Below are the code and all the weights of a small trained network. Each question names an input and a target symbol and asks about switching units off, where a switched-off unit gives its printed mean instead of its output.

import numpy as np


def w(rows, s, z=0):
    codes = np.array(rows[::2]) - 128.0
    scale = np.full(codes.shape[1], s)
    scale[-1] = z or s
    return codes * scale


def norm(h):
    return h / np.sqrt((h * h).mean(-1, keepdims=True) + 1e-5)


def f(y):
    return y / 2 * (1 + np.tanh(0.7978845608 * (y + 0.044715 * y**3)))


def softmax(a):
    e = np.exp(a - a.max(-1, keepdims=True))
    return e / e.sum(-1, keepdims=True)


def log_softmax(a):
    a = a - a.max(-1, keepdims=True)
    return a - np.log(np.exp(a).sum(-1, keepdims=True))


def net(x, mask):
    ids = ['αγεθλπτφψω'.index(c) for c in x.split()]
    T = len(ids)
    res = E[ids] + P[:T]
    u = 0
    for l in range(2):
        q, k, v = (norm(res) @ M[l].T for M in (Q, K, V))
        z = softmax(np.where(np.tri(T) > 0, q @ k.T / 4**0.5, -1e9)) @ v
        res = res + np.where(mask[u], z, O[l][:, -1]) @ O[l][:, :-1]
        u += 1
        y = f(norm(res) @ A[l][:, :-1].T + A[l][:, -1])
        res = res + np.where(mask[u : u + 4], y, B[l][:, -1]) @ B[l][:, :-1]
        u += 4
    return log_softmax(norm(res)[-1] @ U[:, :-1].T + U[:, -1])


Q, K, V, O, A, B = {}, {}, {}, {}, {}, {}
E = w([
[116,99,115,116,92],'α',
[247,143,140,132,126],'γ',
[130,90,109,122,134],'ε',
[90,155,119,64,167],'θ',
[97,122,83,112,80],'λ',
[175,157,181,75,203],'π',
[156,106,98,146,25],'τ',
[112,153,148,97,98],'φ',
[146,159,120,100,178],'ψ',
[161,87,232,81,12],'ω',
],0.016)
P = w([
[112,145,98,174,155],'0',
[136,8,167,113,157],'1',
[123,145,89,116,88],'2',
[139,34,147,107,145],'3',
[152,147,83,118,94],'4',
[145,41,142,103,138],'5',
[157,145,87,120,100],'6',
[149,46,141,96,127],'7',
[165,152,81,109,99],'8',
[157,54,141,93,117],'9',
[165,149,92,116,109],'10',
[146,38,148,101,137],'11',
],0.017)
Q[0] = w([
[148,89,165,145,101],'L0H0',
[110,167,154,117,96],'L0H0',
[121,138,186,167,142],'L0H0',
[142,7,246,68,90],'L0H0',
],0.018)
K[0] = w([
[95,148,160,144,110],'L0H0',
[114,160,147,123,138],'L0H0',
[105,121,178,147,139],'L0H0',
[89,178,111,250,157],'L0H0',
],0.021)
V[0] = w([
[211,102,80,32,106],'L0H0',
[43,95,110,63,200],'L0H0',
[105,219,49,11,36],'L0H0',
[243,5,4,88,96],'L0H0',
],0.011)
O[0] = w([
[153,184,139,192,219,157],'L0H0',
[45,203,98,132,138,255],'L0H0',
[75,92,212,226,182,231],'L0H0',
[144,93,105,196,247,182],'L0H0',
],0.013,0.0057)
A[0] = w([
[207,79,232,15,149,102],'L0N0',
[181,37,140,13,95,1],'L0N1',
[68,47,189,8,152,215],'L0N2',
[152,198,86,72,143,130],'L0N3',
],0.014,0.0046)
B[0] = w([
[71,106,104,143,63,177],'L0N0',
[128,172,127,52,252,197],'L0N1',
[191,125,119,165,114,253],'L0N2',
[154,104,105,159,199,158],'L0N3',
],0.02,0.011)
Q[1] = w([
[81,132,253,113,131],'L1H0',
[93,180,116,155,151],'L1H0',
[93,145,104,90,127],'L1H0',
[144,97,168,133,151],'L1H0',
],0.034)
K[1] = w([
[83,147,251,39,112],'L1H0',
[120,188,151,160,152],'L1H0',
[95,174,119,105,112],'L1H0',
[132,110,153,89,168],'L1H0',
],0.034)
V[1] = w([
[2,106,165,39,143],'L1H0',
[152,155,32,173,62],'L1H0',
[141,236,213,211,214],'L1H0',
[140,14,171,175,238],'L1H0',
],0.008)
O[1] = w([
[159,120,25,96,213,10],'L1H0',
[137,74,214,186,132,184],'L1H0',
[255,91,122,133,31,226],'L1H0',
[46,163,104,64,42,253],'L1H0',
],0.0086,0.0033)
A[1] = w([
[181,106,172,72,200,59],'L1N0',
[76,212,250,157,101,7],'L1N1',
[139,183,137,81,205,40],'L1N2',
[150,106,65,82,109,2],'L1N3',
],0.016,0.0083)
B[1] = w([
[112,184,83,173,108,235],'L1N0',
[138,136,217,116,199,195],'L1N1',
[132,105,205,138,84,255],'L1N2',
[193,33,127,252,144,140],'L1N3',
],0.029,0.0046)
U = w([
[40,217,141,165,129,103],'α',
[69,118,44,198,86,142],'γ',
[173,169,85,81,196,116],'ε',
[166,85,227,104,153,146],'θ',
[118,47,179,227,30,78],'λ',
[250,77,127,143,93,104],'π',
[88,2,130,168,138,130],'τ',
[104,127,138,77,84,254],'φ',
[156,201,178,175,11,73],'ψ',
[93,30,95,149,208,86],'ω',
],0.016,0.01)

Each question gives the input, a string of symbols that net reads in full, and the target symbol t.
The units are the heads (4 rows each of Q, K, V and O) and the neurons (one row each of A and B). Each row of codes is followed by its name. A weight is (code - 128) times the scale printed after its matrix; where a second scale follows, it is the last column's (O, A, B and U).
mask holds one flag per unit, layer by layer, with each layer's heads first. A switched-off unit (its flag False) gives its mean, the last column of its rows in O or B, instead of its output. The means were averaged over made-up inputs and are rounded, as every weight is.
A unit's drop is (log p(t) with every unit on - log p(t) with that unit switched off) / (log p(t) with every unit on - log p(t) with every unit switched off).
The circuit of an input: a set's keep is (log p(t) with only the set's units on - log p(t) with every unit switched off) / (log p(t) with every unit on - log p(t) with every unit switched off). Starting from all 10 units, units are removed one at a time, each time the one whose removal leaves the highest keep (on an exact tie, the one counted first), for as long as the keep stays at least 0.8.
units of the circuit, in order: the units of the circuit, biggest drop first
k most important neurons: the k neurons with the biggest drops, biggest first
top k neurons in layer l: the k neurons of layer l with the biggest drops, biggest first
input ε φ θ τ, target ε: units of the circuit, in order -> [L0H0, L0N1]
input φ φ θ α ψ π, target φ: units of the circuit, in order -> [L0H0]
input ε φ ε γ φ θ θ ψ ε θ γ ω, target ε: units of the circuit, in order -> [L0H0, L0N1]
input ψ π γ φ τ π, target ψ: 2 most important neurons -> [L0N1, L1N0]
input ψ γ ψ λ ω, target φ: top 3 neurons in layer 0 -> [L0N3, L0N1, L0N0]
input θ φ φ, target θ: units of the circuit, in order -> [L1N1, L0N2, L0N1]
input τ φ θ θ π ψ, target τ: units of the circuit, in order -> [L0H0, L0N0, L1H0]
input ψ θ ω θ ψ φ φ λ θ α, target ψ: 2 most important neurons -> [L0N1, L1N0]
input π λ ψ φ ε λ γ θ, target π: units of the circuit, in order -> [L0H0, L1N3]
input θ ω θ λ, target θ: 3 most important neurons -> [L0N2, L0N0, L0N1]
input θ θ γ λ θ θ θ ψ π, target ψ: top 2 neurons in layer 1 -> [L1N2, L1N1]
input τ π γ φ α, target τ: 2 most important neurons -> [L0N1, L1N0]
input ψ θ γ θ λ θ γ τ, target ψ: 2 most important neurons -> [L0N1, L0N3]
input α α θ α φ θ ψ θ φ λ, target α: top 2 neurons in layer 1 -> [L1N0, L1N2]
input γ θ ψ φ ψ φ θ ψ ω, target φ: top 3 neurons in layer 0 -> [L0N2, L0N0, L0N1]
input ω π ε φ ε ε, target ω: top neuron in layer 1 -> [L1N2]
input α λ ψ θ, target α: top 2 neurons in layer 1 -> [L1N0, L1N2]
input θ ψ π φ θ λ, target θ: top 2 neurons in layer 1 -> [L1N1, L1N0]
input ψ τ ε θ φ θ, target ψ: top 2 neurons in layer 0 -> [L0N1, L0N2]
input π θ γ φ, target π: 4 most important neurons -> [L1N3, L0N1, L0N2, L0N3]
input γ λ φ λ, target γ: 2 most important neurons -> [L1N0, L0N1]
input θ φ ψ α, target θ: 3 most important neurons -> [L0N1, L0N2, L1N1]
